Below is a small trained network, with its code and all its weights. Each question gives an input and a target symbol and asks what happens when units are switched off, that is, made to give their printed mean instead of their output.

import numpy as np


def w(rows, s, z=0):
    codes = np.array(rows[::2]) - 128.0
    scale = np.full(codes.shape[1], s)
    scale[-1] = z or s
    return codes * scale


def f(y):
    return y / 2 * (1 + np.tanh(0.7978845608 * (y + 0.044715 * y**3)))


def softmax(a):
    e = np.exp(a - a.max(-1, keepdims=True))
    return e / e.sum(-1, keepdims=True)


def log_softmax(a):
    a = a - a.max(-1, keepdims=True)
    return a - np.log(np.exp(a).sum(-1, keepdims=True))


def net(x, mask):
    ids = ['ΓΔΘΠαβεζηλξστφψω'.index(c) for c in x.split()]
    T = len(ids)
    res = E[ids] + P[:T]
    u = 0
    for l in range(2):
        q, k, v = (res @ M[l].T for M in (Q, K, V))
        z = softmax(np.where(np.tri(T) > 0, q @ k.T / 2**0.5, -1e9)) @ v
        res = res + np.where(mask[u], z, O[l][:, -1]) @ O[l][:, :-1]
        u += 1
        y = f(res @ A[l][:, :-1].T + A[l][:, -1])
        res = res + np.where(mask[u : u + 8], y, B[l][:, -1]) @ B[l][:, :-1]
        u += 8
    return log_softmax(res[-1] @ U[:, :-1].T + U[:, -1])


Q, K, V, O, A, B = {}, {}, {}, {}, {}, {}
E = w([
[138,68,137,95,159,56],'Γ',
[124,73,162,164,112,93],'Δ',
[139,115,164,93,150,138],'Θ',
[104,101,119,176,114,113],'Π',
[98,181,119,139,100,221],'α',
[174,88,206,82,162,114],'β',
[106,137,130,159,101,176],'ε',
[83,140,83,147,113,145],'ζ',
[254,217,117,139,79,41],'η',
[84,142,82,105,136,138],'λ',
[126,149,156,130,124,197],'ξ',
[108,115,107,89,153,108],'σ',
[135,123,171,156,120,171],'τ',
[157,102,198,130,141,156],'φ',
[121,161,144,80,131,184],'ψ',
[97,88,88,139,116,73],'ω',
],0.0072)
P = w([
[161,118,107,131,115,144],'0',
[56,148,172,126,112,98],'1',
[56,87,156,130,147,190],'2',
[250,91,55,141,100,161],'3',
[102,254,163,144,128,46],'4',
[75,52,155,117,78,177],'5',
[201,87,41,144,108,221],'6',
],0.0046)
Q[0] = w([
[4,105,195,121,152,143],'0.h1',
[159,16,113,96,72,180],'0.h1',
],0.036)
K[0] = w([
[231,48,31,132,111,193],'0.h1',
[238,252,106,139,49,25],'0.h1',
],0.027)
V[0] = w([
[164,136,164,4,164,128],'0.h1',
[60,167,19,91,129,161],'0.h1',
],0.025)
O[0] = w([
[133,139,122,2,103,146,198],'0.h1',
[139,64,141,134,34,128,3],'0.h1',
],0.017,0.0035)
A[0] = w([
[94,159,118,137,98,111,82],'0.n1',
[177,115,163,125,154,102,130],'0.n2',
[225,255,92,148,50,39,114],'0.n3',
[137,190,101,89,97,117,3],'0.n4',
[97,166,83,146,96,150,82],'0.n5',
[208,190,100,140,44,62,17],'0.n6',
[103,157,114,146,107,142,86],'0.n7',
[207,96,177,114,164,95,133],'0.n8',
],0.0076,0.0055)
B[0] = w([
[178,58,189,118,143,127,1],'0.n1',
[78,160,79,137,121,130,170],'0.n2',
[111,226,108,109,55,96,139],'0.n3',
[253,57,254,138,153,100,135],'0.n4',
[181,77,205,149,137,114,17],'0.n5',
[190,191,140,137,249,115,57],'0.n6',
[163,97,169,131,142,126,19],'0.n7',
[70,159,44,142,113,134,205],'0.n8',
],0.0096,0.00089)
Q[1] = w([
[153,225,165,138,69,49],'1.h1',
[1,89,224,111,151,115],'1.h1',
],0.029)
K[1] = w([
[37,56,164,115,171,194],'1.h1',
[212,66,5,139,174,201],'1.h1',
],0.027)
V[1] = w([
[85,127,177,122,128,125],'1.h1',
[142,175,166,153,105,252],'1.h1',
],0.02)
O[1] = w([
[101,96,122,117,155,127,129],'1.h1',
[199,49,2,135,185,234,252],'1.h1',
],0.0094,0.0023)
A[1] = w([
[172,104,190,92,164,123,3],'1.n1',
[168,44,140,95,25,144,20],'1.n2',
[86,146,175,121,103,84,96],'1.n3',
[143,39,115,203,175,144,68],'1.n4',
[138,87,132,29,82,157,130],'1.n5',
[126,72,124,220,90,97,157],'1.n6',
[152,6,114,109,117,159,88],'1.n7',
[104,140,173,204,199,74,13],'1.n8',
],0.013,0.0052)
B[1] = w([
[135,116,159,153,160,66,133],'1.n1',
[190,114,84,123,188,3,219],'1.n2',
[162,164,97,112,75,117,187],'1.n3',
[95,152,137,233,115,70,233],'1.n4',
[37,92,156,141,118,146,254],'1.n5',
[149,137,220,65,145,171,218],'1.n6',
[169,158,84,79,83,194,231],'1.n7',
[165,25,73,123,147,157,163],'1.n8',
],0.019,0.0084)
U = w([
[124,134,137,131,110,127,75],'Γ',
[189,96,138,61,162,85,28],'Δ',
[127,83,63,65,84,148,33],'Θ',
[136,56,187,172,144,139,117],'Π',
[145,53,87,135,161,153,109],'α',
[112,132,61,154,30,208,170],'β',
[161,94,177,69,64,202,132],'ε',
[72,155,211,119,198,81,43],'ζ',
[72,167,95,247,175,76,86],'η',
[170,179,219,133,153,91,102],'λ',
[207,146,96,163,93,108,75],'ξ',
[17,94,162,116,77,203,183],'σ',
[119,187,195,182,73,179,200],'τ',
[141,229,99,71,249,179,253],'φ',
[82,83,123,146,65,19,206],'ψ',
[101,252,151,63,39,120,101],'ω',
],0.0034,0.0035)

Each question gives the input, a string of symbols that net reads in full, and the target symbol t.
The units are the heads (2 rows each of Q, K, V and O) and the neurons (one row each of A and B). Each row of codes is followed by its name. A weight is (code - 128) times the scale printed after its matrix; where a second scale follows, it is the last column's (O, A, B and U).
mask holds one flag per unit, layer by layer, with each layer's heads first. A switched-off unit (its flag False) gives its mean, the last column of its rows in O or B, instead of its output. The means were averaged over made-up inputs and are rounded, as every weight is.
A unit's drop is (log p(t) with every unit on - log p(t) with that unit switched off) / (log p(t) with every unit on - log p(t) with every unit switched off).
The circuit of an input: a set's keep is (log p(t) with only the set's units on - log p(t) with every unit switched off) / (log p(t) with every unit on - log p(t) with every unit switched off). Starting from the 12 units with the biggest drops (on a tie, the unit counted first), units are removed one at a time, each time the one whose removal leaves the highest keep (on an exact tie, the one counted first), for as long as the keep stays at least 0.8.
circuit, biggest first: the units of the circuit, biggest drop first
unit that matters most: the unit with the biggest drop
k most important neurons: the k neurons with the biggest drops, biggest first
k most important neurons of layer l: the k neurons of layer l with the biggest drops, biggest first
input Γ φ τ ω, target φ: 2 most important neurons : 1.n4; 1.n5
input λ σ β Γ α α, target ω: circuit, biggest first : 1.h1; 1.n3
input λ α τ Θ ξ λ ε, target β: unit that matters most : 1.n7
input φ Π Δ φ ξ, target α: circuit, biggest first : 0.h1; 1.n8
input τ ξ σ Δ σ, target ψ: circuit, biggest first : 0.h1; 1.n2; 1.n5
input Θ ε φ Θ ξ ε, target σ: 2 most important neurons of layer 1 : 1.n5; 1.n2
input ξ Δ Θ Γ, target α: circuit, biggest first : 0.h1; 1.n8
input Δ ζ Γ λ β, target ω: circuit, biggest first : 1.h1; 1.n3; 0.n3
input ξ ξ Δ σ α, target α: circuit, biggest first : 0.h1; 1.n8
input ψ σ φ λ τ τ, target Δ: circuit, biggest first : 1.n2; 0.h1; 1.n6
input ε φ τ σ Δ Θ, target ψ: 3 most important neurons of layer 1 : 1.n2; 1.n5; 1.n6
input ψ λ ω ζ σ ξ, target λ: 3 most important neurons : 1.n6; 1.n2; 1.n4
input φ τ φ Θ Γ λ, target σ: circuit, biggest first : 0.h1; 1.n5; 1.n2
input ω σ φ, target ε: most important neuron of layer 1 : 1.n6
input α ζ λ ω, target λ: 2 most important neurons : 1.n6; 1.n4
input Γ ζ ε σ Γ, target τ: circuit, biggest first : 0.h1; 1.n4; 1.n6; 1.n2
input ε φ α Π, target φ: circuit, biggest first : 0.h1; 1.n4
input σ ξ ξ Θ Θ, target β: 3 most important neurons of layer 1 : 1.n7; 1.n2; 1.n6
input τ ζ β, target η: 2 most important neurons : 1.n4; 1.n6
input σ ζ ψ, target ψ: unit that matters most : 0.h1
input φ ξ Π Π λ, target Π: 4 most important neurons : 1.n8; 1.n6; 1.n4; 1.n7
input φ λ ξ ψ λ Δ, target Θ: 2 most important neurons : 1.n7; 1.n2
input ξ ω α Θ, target ε: 2 most important neurons : 1.n6; 1.n8
input σ ε Δ Θ φ ξ, target σ: 2 most important neurons : 1.n5; 1.n2
input ξ Π σ ξ, target Π: 4 most important neurons : 1.n8; 1.n6; 1.n4; 1.n7
input Π λ Δ τ λ σ ψ, target Δ: 3 most important neurons : 1.n2; 1.n6; 1.n4
input Θ α σ Θ φ σ, target σ: 2 most important neurons of layer 1 : 1.n5; 1.n2
input φ σ φ τ, target ψ: most important neuron : 1.n2
input Θ Γ σ φ α α ω, target ξ: 2 most important neurons : 1.n7; 1.n2
input ε φ Π τ Δ Θ, target η: 3 most important neurons of layer 1 : 1.n4; 1.n6; 1.n7
